Below is a small trained network, with its code and all its weights. Each question gives an input and a class and asks what happens when units are switched off, that is, made to give their printed mean instead of their output.

import numpy as np


def w(rows, s, z=0):
    codes = np.array(rows[::2]) - 128.0
    scale = np.full(codes.shape[1], s)
    scale[-1] = z or s
    return codes * scale


def f(y):
    return y / 2 * (1 + np.tanh(0.7978845608 * (y + 0.044715 * y**3)))


def log_softmax(a):
    a = a - a.max(-1, keepdims=True)
    return a - np.log(np.exp(a).sum(-1, keepdims=True))


def net(x, mask):
    res = np.array(x, float).reshape(1, 5) / 4 @ E
    y = f(res @ A[0][:, :-1].T + A[0][:, -1])
    res = res + np.where(mask, y, B[0][:, -1]) @ B[0][:, :-1]
    return log_softmax(res[-1] @ U[:, :-1].T + U[:, -1])


A, B = {}, {}
E = w([
[158,109,176,147,92,207,69],'x0',
[137,64,127,110,131,196,159],'x1',
[116,95,165,139,196,79,113],'x2',
[198,40,151,177,152,85,187],'x3',
[162,254,115,177,172,192,174],'x4',
],0.0087)
A[0] = w([
[178,114,121,128,100,142,179,59],'n0',
[174,243,115,202,156,208,160,130],'n1',
[137,90,145,71,133,250,160,204],'n2',
[132,162,89,84,158,84,120,41],'n3',
[159,171,125,159,129,71,79,206],'n4',
[72,95,140,70,68,88,77,190],'n5',
[175,203,180,116,145,153,195,2],'n6',
[164,159,95,170,192,174,139,3],'n7',
[241,75,121,203,135,109,187,233],'n8',
[127,160,124,155,194,164,185,31],'n9',
[175,129,217,139,84,218,92,192],'n10',
[210,102,125,105,192,117,242,236],'n11',
[130,110,145,148,174,57,52,26],'n12',
[133,124,101,121,22,254,50,247],'n13',
[157,117,69,76,132,107,131,47],'n14',
[154,74,132,167,85,208,58,199],'n15',
[74,110,151,125,199,69,132,202],'n16',
[148,161,50,101,70,166,128,142],'n17',
[93,173,68,132,98,102,151,209],'n18',
[104,172,120,85,101,144,112,142],'n19',
[103,106,89,123,119,101,182,60],'n20',
],0.0093,0.003)
B[0] = w([
[83,153,136,224,145,197,89,138],'n0',
[125,82,65,77,170,46,179,250],'n1',
[75,189,44,174,156,92,71,194],'n2',
[171,183,89,122,105,155,83,140],'n3',
[94,158,69,152,194,188,87,171],'n4',
[110,90,58,64,163,77,200,217],'n5',
[152,40,88,99,152,83,183,167],'n6',
[164,2,74,65,35,209,192,163],'n7',
[30,160,97,194,190,58,140,235],'n8',
[154,2,56,84,76,82,185,165],'n9',
[193,209,66,115,141,45,139,214],'n10',
[68,230,67,81,145,62,118,218],'n11',
[121,116,134,93,208,155,167,160],'n12',
[126,197,91,123,180,58,235,254],'n13',
[174,93,137,70,128,129,64,128],'n14',
[155,173,50,93,169,52,136,207],'n15',
[217,183,150,158,213,120,177,183],'n16',
[22,190,155,116,189,125,145,173],'n17',
[168,211,122,56,201,106,86,177],'n18',
[54,151,61,121,126,131,176,171],'n19',
[183,91,91,155,94,103,71,137],'n20',
],0.0062,0.009)
U = w([
[185,171,102,84,113,63,106,243],'0',
[79,168,155,93,149,112,180,253],'1',
[172,56,94,13,73,83,188,84],'2',
[89,164,68,129,141,137,76,251],'3',
[5,180,131,134,140,120,138,83],'4',
[154,160,94,136,106,254,109,18],'5',
[212,143,211,131,37,189,103,3],'6',
],0.0069,0.0031)

Each question gives the input, the list of numbers given to net, and the class t.
The units are the neurons (one row each of A and B). Each row of codes is followed by its name. A weight is (code - 128) times the scale printed after its matrix; where a second scale follows, it is the last column's (A, B and U).
mask holds one flag per neuron, in row order. A switched-off neuron (its flag False) gives its mean, the last column of its row in B, instead of its output. The means were averaged over made-up inputs and are rounded, as every weight is.
A unit's drop is (log p(t) with every unit on - log p(t) with that unit switched off) / (log p(t) with every unit on - log p(t) with every unit switched off).
The circuit of an input: a set's keep is (log p(t) with only the set's units on - log p(t) with every unit switched off) / (log p(t) with every unit on - log p(t) with every unit switched off). Starting from the 12 units with the biggest drops (on a tie, the unit counted first), units are removed one at a time, each time the one whose removal leaves the highest keep (on an exact tie, the one counted first), for as long as the keep stays at least 0.8.
units of the circuit, in order: the units of the circuit, biggest drop first
most important unit: the unit with the biggest drop
k most important neurons: the k neurons with the biggest drops, biggest first
drop of u: that unit's drop, to one decimal
input [4,8,-6,8,4], class 3: most important unit : n2
input [0,7,-5,3,-1], class 3: units of the circuit, in order : (n2; n0)
input [-1,-2,1,3,4], class 2: 2 most important neurons : (n2; n9)
input [7,6,-1,1,6], class 0: 3 most important neurons : (n10; n2; n15)
input [-4,3,-4,8,-2], class 4: units of the circuit, in order : (n8; n11)
input [8,8,-7,-1,-6], class 0: units of the circuit, in order : (n10; n15)
input [4,-4,-5,6,-4], class 4: 2 most important neurons : (n8; n1)
input [6,6,1,-1,5], class 0: 3 most important neurons : (n10; n2; n15)
input [3,-2,5,8,4], class 4: 2 most important neurons : (n8; n11)
input [4,6,-6,7,-5], class 4: 3 most important neurons : (n8; n0; n2)
input [4,-5,-5,0,6], class 2: 3 most important neurons : (n1; n7; n6)
input [-6,2,4,8,5], class 4: 2 most important neurons : (n8; n11)
input [-4,7,5,6,0], class 3: 2 most important neurons : (n13; n20)
input [-6,-6,4,-2,7], class 2: most important unit : n9
input [-4,8,-3,8,3], class 3: drop of n20 : 0.1
input [-1,3,-3,-2,7], class 2: drop of n7 : 0.2
input [-5,3,-6,-3,8], class 2: drop of n9 : 0.2
